Below is a small trained network, with its code and all its weights. Each question gives an input and a target symbol and asks what happens when units are switched off, that is, made to give their printed mean instead of their output.

import numpy as np


def w(rows, s, z=0):
    codes = np.array(rows[::2]) - 128.0
    scale = np.full(codes.shape[1], s)
    scale[-1] = z or s
    return codes * scale


def f(y):
    return y / 2 * (1 + np.tanh(0.7978845608 * (y + 0.044715 * y**3)))


def softmax(a):
    e = np.exp(a - a.max(-1, keepdims=True))
    return e / e.sum(-1, keepdims=True)


def log_softmax(a):
    a = a - a.max(-1, keepdims=True)
    return a - np.log(np.exp(a).sum(-1, keepdims=True))


def net(x, mask):
    ids = ['ΛΦαβδεζημξπσω'.index(c) for c in x.split()]
    T = len(ids)
    res = E[ids] + P[:T]
    u = 0
    for l in range(2):
        q, k, v = (res @ M[l].T for M in (Q, K, V))
        z = softmax(np.where(np.tri(T) > 0, q @ k.T / 4**0.5, -1e9)) @ v
        res = res + np.where(mask[u], z, O[l][:, -1]) @ O[l][:, :-1]
        u += 1
        y = f(res @ A[l][:, :-1].T + A[l][:, -1])
        res = res + np.where(mask[u : u + 4], y, B[l][:, -1]) @ B[l][:, :-1]
        u += 4
    return log_softmax(res[-1] @ U[:, :-1].T + U[:, -1])


Q, K, V, O, A, B = {}, {}, {}, {}, {}, {}
E = w([
[200,137,108,127],'Λ',
[158,132,129,122],'Φ',
[80,116,61,144],'α',
[157,107,141,112],'β',
[174,110,100,120],'δ',
[138,105,138,111],'ε',
[103,94,149,108],'ζ',
[103,80,79,114],'η',
[152,155,143,224],'μ',
[128,183,170,182],'ξ',
[122,121,241,85],'π',
[98,157,83,19],'σ',
[5,107,184,111],'ω',
],0.02)
P = w([
[170,24,147,192],'0',
[165,27,127,174],'1',
[129,3,125,155],'2',
[159,66,119,136],'3',
[156,68,125,122],'4',
[160,97,136,101],'5',
[171,118,139,90],'6',
[163,121,141,73],'7',
[163,159,134,65],'8',
[158,140,147,48],'9',
[163,154,144,33],'10',
[147,166,168,18],'11',
[159,198,173,15],'12',
[140,178,165,5],'13',
],0.0062)
Q[0] = w([
[187,120,175,232],'L0H0',
[76,103,147,254],'L0H0',
[76,186,90,206],'L0H0',
[177,33,99,152],'L0H0',
],0.0093)
K[0] = w([
[67,144,241,175],'L0H0',
[105,120,173,137],'L0H0',
[139,45,142,166],'L0H0',
[78,254,222,148],'L0H0',
],0.0077)
V[0] = w([
[53,251,182,250],'L0H0',
[75,254,112,74],'L0H0',
[128,133,89,6],'L0H0',
[83,139,193,253],'L0H0',
],0.0045)
O[0] = w([
[118,255,90,197,3],'L0H0',
[69,224,98,78,67],'L0H0',
[140,106,118,70,166],'L0H0',
[94,146,106,212,66],'L0H0',
],0.0079,0.0051)
A[0] = w([
[211,94,2,85,116],'L0N0',
[151,238,51,102,251],'L0N1',
[172,156,114,135,11],'L0N2',
[183,91,198,154,70],'L0N3',
],0.0076,0.0029)
B[0] = w([
[123,62,178,110,254],'L0N0',
[33,2,130,106,130],'L0N1',
[138,156,50,98,114],'L0N2',
[182,94,187,139,172],'L0N3',
],0.0082,0.0075)
Q[1] = w([
[136,179,97,110],'L1H0',
[139,121,122,186],'L1H0',
[73,61,195,182],'L1H0',
[76,246,28,192],'L1H0',
],0.011)
K[1] = w([
[170,97,106,177],'L1H0',
[134,111,126,165],'L1H0',
[94,147,169,90],'L1H0',
[141,118,137,254],'L1H0',
],0.018)
V[1] = w([
[94,113,255,112],'L1H0',
[56,119,66,88],'L1H0',
[101,167,131,74],'L1H0',
[41,118,137,159],'L1H0',
],0.0099)
O[1] = w([
[21,210,85,123,252],'L1H0',
[80,83,246,169,167],'L1H0',
[125,148,143,192,141],'L1H0',
[54,91,144,158,105],'L1H0',
],0.011,0.013)
A[1] = w([
[206,216,77,106,105],'L1N0',
[182,109,109,66,254],'L1N1',
[137,166,183,123,205],'L1N2',
[135,129,2,52,86],'L1N3',
],0.0097,0.0088)
B[1] = w([
[115,49,217,214,187],'L1N0',
[75,110,54,97,254],'L1N1',
[231,125,1,143,208],'L1N2',
[232,208,232,158,237],'L1N3',
],0.0079,0.0092)
U = w([
[177,86,72,187,213],'Λ',
[155,202,156,110,155],'Φ',
[73,149,63,170,101],'α',
[210,98,139,77,65],'β',
[162,67,139,147,69],'δ',
[177,94,142,128,49],'ε',
[158,107,149,128,61],'ζ',
[133,82,213,119,53],'η',
[157,134,2,183,205],'μ',
[177,125,94,126,119],'ξ',
[200,81,203,106,2],'π',
[140,59,71,25,197],'σ',
[148,140,73,102,140],'ω',
],0.0068,0.0058)

Each question gives the input, a string of symbols that net reads in full, and the target symbol t.
The units are the heads (4 rows each of Q, K, V and O) and the neurons (one row each of A and B). Each row of codes is followed by its name. A weight is (code - 128) times the scale printed after its matrix; where a second scale follows, it is the last column's (O, A, B and U).
mask holds one flag per unit, layer by layer, with each layer's heads first. A switched-off unit (its flag False) gives its mean, the last column of its rows in O or B, instead of its output. The means were averaged over made-up inputs and are rounded, as every weight is.
A unit's drop is (log p(t) with every unit on - log p(t) with that unit switched off) / (log p(t) with every unit on - log p(t) with every unit switched off).
The circuit of an input: a set's keep is (log p(t) with only the set's units on - log p(t) with every unit switched off) / (log p(t) with every unit on - log p(t) with every unit switched off). Starting from all 10 units, units are removed one at a time, each time the one whose removal leaves the highest keep (on an exact tie, the one counted first), for as long as the keep stays at least 0.8.
units of the circuit, in order: the units of the circuit, biggest drop first
k most important neurons: the k neurons with the biggest drops, biggest first
top k neurons in layer l: the k neurons of layer l with the biggest drops, biggest first
input ζ ε η π ξ, target Φ: units of the circuit, in order	L1H0, L1N3, L0N3
input δ η η η ξ η β ξ Λ π Λ Λ, target Φ: units of the circuit, in order	L1H0, L1N3
input Λ Φ ε α δ η η Λ Φ, target σ: 2 most important neurons	L1N1, L0N3
input μ ε η Φ β π π Φ ξ α, target Φ: units of the circuit, in order	L1N3, L1H0
input ζ μ π π π η ω η δ π η ε, target Φ: units of the circuit, in order	L1H0, L1N3
input ε Φ δ Λ η ε, target σ: 3 most important neurons	L1N1, L0N3, L0N0
input ω Φ η Λ σ η η η σ η, target η: units of the circuit, in order	L1H0, L0N1
input ξ Λ π η π β δ π β π η, target Φ: units of the circuit, in order	L1H0, L1N3
input β ω Λ, target α: units of the circuit, in order	L1H0
input ζ ξ η Λ ξ Λ η η Φ η Λ, target σ: units of the circuit, in order	L1N3, L1H0, L1N1
input η η η Λ δ η Φ, target σ: units of the circuit, in order	L1H0, L1N3, L1N1
input μ η π η ε, target Φ: 2 most important neurons	L1N3, L1N2
input π α Λ, target Φ: units of the circuit, in order	L1N3, L1H0
input π η η σ ζ δ ζ ζ α μ, target μ: 3 most important neurons	L0N0, L1N3, L1N2
input Λ β σ β β Λ η μ, target μ: 2 most important neurons	L0N0, L0N3
input η Λ η β δ ξ π, target Φ: most important neuron	L1N3
input β ω α, target α: top 2 neurons in layer 1	L1N2, L1N3
input δ ζ π η η ζ δ η η ε, target σ: top 3 neurons in layer 1	L1N3, L1N1, L1N0
input Λ η ζ β, target σ: 3 most important neurons	L1N1, L0N0, L1N0
input α ω ζ δ η δ, target σ: top 3 neurons in layer 1	L1N3, L1N1, L1N0
input ζ β ζ α σ Λ σ η, target η: top neuron in layer 1	L1N1
input ζ η η η η δ δ, target σ: 2 most important neurons	L1N1, L0N3
